Below is a small trained network, with its code and all its weights. Each question gives an input and a target symbol and asks what happens when units are switched off, that is, made to give their printed mean instead of their output.

import numpy as np


def w(rows, s, z=0):
    codes = np.array(rows[::2]) - 128.0
    scale = np.full(codes.shape[1], s)
    scale[-1] = z or s
    return codes * scale


def norm(h):
    return h / np.sqrt((h * h).mean(-1, keepdims=True) + 1e-5)


def f(y):
    return np.maximum(y, 0)


def softmax(a):
    e = np.exp(a - a.max(-1, keepdims=True))
    return e / e.sum(-1, keepdims=True)


def log_softmax(a):
    a = a - a.max(-1, keepdims=True)
    return a - np.log(np.exp(a).sum(-1, keepdims=True))


def net(x, mask):
    ids = ['αδηθλπσ'.index(c) for c in x.split()]
    T = len(ids)
    res = E[ids] + P[:T]
    r = norm(res)
    for j in range(3):
        rows = slice(2 * j, 2 * j + 2)
        q, k, v = (r @ M[0][rows].T for M in (Q, K, V))
        z = softmax(np.where(np.tri(T) > 0, q @ k.T / 2**0.5, -1e9)) @ v
        o = O[0][rows]
        res = res + np.where(mask[j], z, o[:, -1]) @ o[:, :-1]
    y = f(norm(res) @ A[0][:, :-1].T + A[0][:, -1])
    res = res + np.where(mask[3:19], y, B[0][:, -1]) @ B[0][:, :-1]
    return log_softmax(norm(res)[-1] @ U[:, :-1].T + U[:, -1])


Q, K, V, O, A, B = {}, {}, {}, {}, {}, {}
E = w([
[214,103,163,116,134],'α',
[96,203,166,99,93],'δ',
[168,132,178,172,155],'η',
[132,130,132,57,39],'θ',
[25,192,165,76,38],'λ',
[21,129,193,109,142],'π',
[157,207,4,231,145],'σ',
],0.017)
P = w([
[183,177,116,170,82],'0',
[191,180,107,154,85],'1',
[126,2,103,74,95],'2',
[204,164,74,109,138],'3',
[135,28,131,128,60],'4',
[195,149,97,186,76],'5',
],0.0086)
Q[0] = w([
[156,228,15,237,160],'head 0',
[197,255,63,109,154],'head 0',
[170,66,94,135,149],'head 1',
[154,166,197,112,191],'head 1',
[115,238,114,129,113],'head 2',
[202,201,78,223,157],'head 2',
],0.0067)
K[0] = w([
[165,129,109,183,37],'head 0',
[206,185,46,145,115],'head 0',
[158,37,90,140,104],'head 1',
[254,245,106,73,184],'head 1',
[71,155,223,132,80],'head 2',
[181,47,199,167,30],'head 2',
],0.0099)
V[0] = w([
[108,128,107,81,212],'head 0',
[254,255,76,142,83],'head 0',
[123,216,135,195,155],'head 1',
[83,110,79,159,98],'head 1',
[129,110,50,216,136],'head 2',
[120,168,227,64,104],'head 2',
],0.0062)
O[0] = w([
[123,162,151,147,251,60],'head 0',
[124,112,135,192,64,176],'head 0',
[130,65,87,160,164,158],'head 1',
[97,167,135,101,125,119],'head 1',
[66,108,91,140,62,46],'head 2',
[183,143,201,160,174,253],'head 2',
],0.011,0.004)
A[0] = w([
[118,101,194,130,121,138],'neuron 0',
[121,35,176,135,116,248],'neuron 1',
[126,172,180,161,109,122],'neuron 2',
[106,101,72,48,153,254],'neuron 3',
[209,153,159,117,105,196],'neuron 4',
[151,129,114,168,53,78],'neuron 5',
[118,142,66,141,155,244],'neuron 6',
[140,130,190,114,177,76],'neuron 7',
[155,99,135,190,138,163],'neuron 8',
[81,87,135,92,116,83],'neuron 9',
[123,154,65,146,135,118],'neuron 10',
[159,132,59,102,96,178],'neuron 11',
[118,110,110,193,162,153],'neuron 12',
[103,148,190,111,68,153],'neuron 13',
[86,94,160,67,246,88],'neuron 14',
[229,64,79,172,151,45],'neuron 15',
],0.014,0.0033)
B[0] = w([
[128,119,134,48,126,189],'neuron 0',
[121,193,129,38,155,194],'neuron 1',
[120,96,90,107,173,204],'neuron 2',
[132,174,82,195,179,165],'neuron 3',
[53,101,163,180,81,255],'neuron 4',
[141,162,118,159,186,231],'neuron 5',
[45,201,72,144,88,149],'neuron 6',
[138,117,154,124,109,187],'neuron 7',
[123,96,127,116,151,186],'neuron 8',
[135,193,74,193,150,150],'neuron 9',
[46,205,83,131,80,146],'neuron 10',
[146,183,138,176,104,171],'neuron 11',
[72,142,133,2,195,154],'neuron 12',
[133,72,120,69,155,230],'neuron 13',
[189,190,203,181,186,220],'neuron 14',
[142,103,72,83,138,201],'neuron 15',
],0.0098,0.0097)
U = w([
[246,69,105,163,105,122],'α',
[104,56,163,219,137,104],'δ',
[142,49,80,128,218,44],'η',
[179,163,173,139,26,103],'θ',
[74,106,145,70,118,88],'λ',
[200,197,187,154,175,128],'π',
[130,178,66,141,127,254],'σ',
],0.011,0.0043)

Each question gives the input, a string of symbols that net reads in full, and the target symbol t.
The units are the heads (2 rows each of Q, K, V and O) and the neurons (one row each of A and B). Each row of codes is followed by its name. A weight is (code - 128) times the scale printed after its matrix; where a second scale follows, it is the last column's (O, A, B and U).
mask holds one flag per unit, heads first, then neurons. A switched-off unit (its flag False) gives its mean, the last column of its rows in O or B, instead of its output. The means were averaged over made-up inputs and are rounded, as every weight is.
A unit's drop is (log p(t) with every unit on - log p(t) with that unit switched off) / (log p(t) with every unit on - log p(t) with every unit switched off).
The circuit of an input: a set's keep is (log p(t) with only the set's units on - log p(t) with every unit switched off) / (log p(t) with every unit on - log p(t) with every unit switched off). Starting from the 12 units with the biggest drops (on a tie, the unit counted first), units are removed one at a time, each time the one whose removal leaves the highest keep (on an exact tie, the one counted first), for as long as the keep stays at least 0.8.
units of the circuit, in order: the units of the circuit, biggest drop first
most important unit: the unit with the biggest drop
k most important neurons: the k neurons with the biggest drops, biggest first
heads that matter: for each layer, one digit per head in row order, 1 if its drop is at least 0.15 and else 0, layers parted by /
drop when u is switched off: that unit's drop, to one decimal
input α σ λ σ δ, target σ: units of the circuit, in order : [head 2; neuron 9]
input η α θ α δ, target λ: units of the circuit, in order : [neuron 14]
input η δ θ π λ, target π: units of the circuit, in order : [head 0; neuron 14]
input δ π δ η, target η: units of the circuit, in order : [neuron 15; neuron 14]
input η λ π, target π: units of the circuit, in order : [neuron 14; head 0]
input η σ λ, target σ: units of the circuit, in order : [head 2; neuron 9; neuron 3]
input δ λ η α, target α: 4 most important neurons : [neuron 15; neuron 14; neuron 4; neuron 13]
input δ σ δ, target σ: 3 most important neurons : [neuron 9; neuron 14; neuron 3]
input λ π λ, target π: units of the circuit, in order : [head 0; neuron 14; head 2]
input θ π θ, target π: heads that matter : 100
input α δ α η α, target λ: 2 most important neurons : [neuron 1; neuron 14]
input θ δ σ π σ α, target α: drop when neuron 10 is switched off : 0.1
input δ δ σ λ α, target σ: drop when neuron 9 is switched off : 0.1
input θ σ π σ α, target σ: drop when neuron 5 is switched off : 0.0
input δ η δ λ η, target λ: most important unit : neuron 1
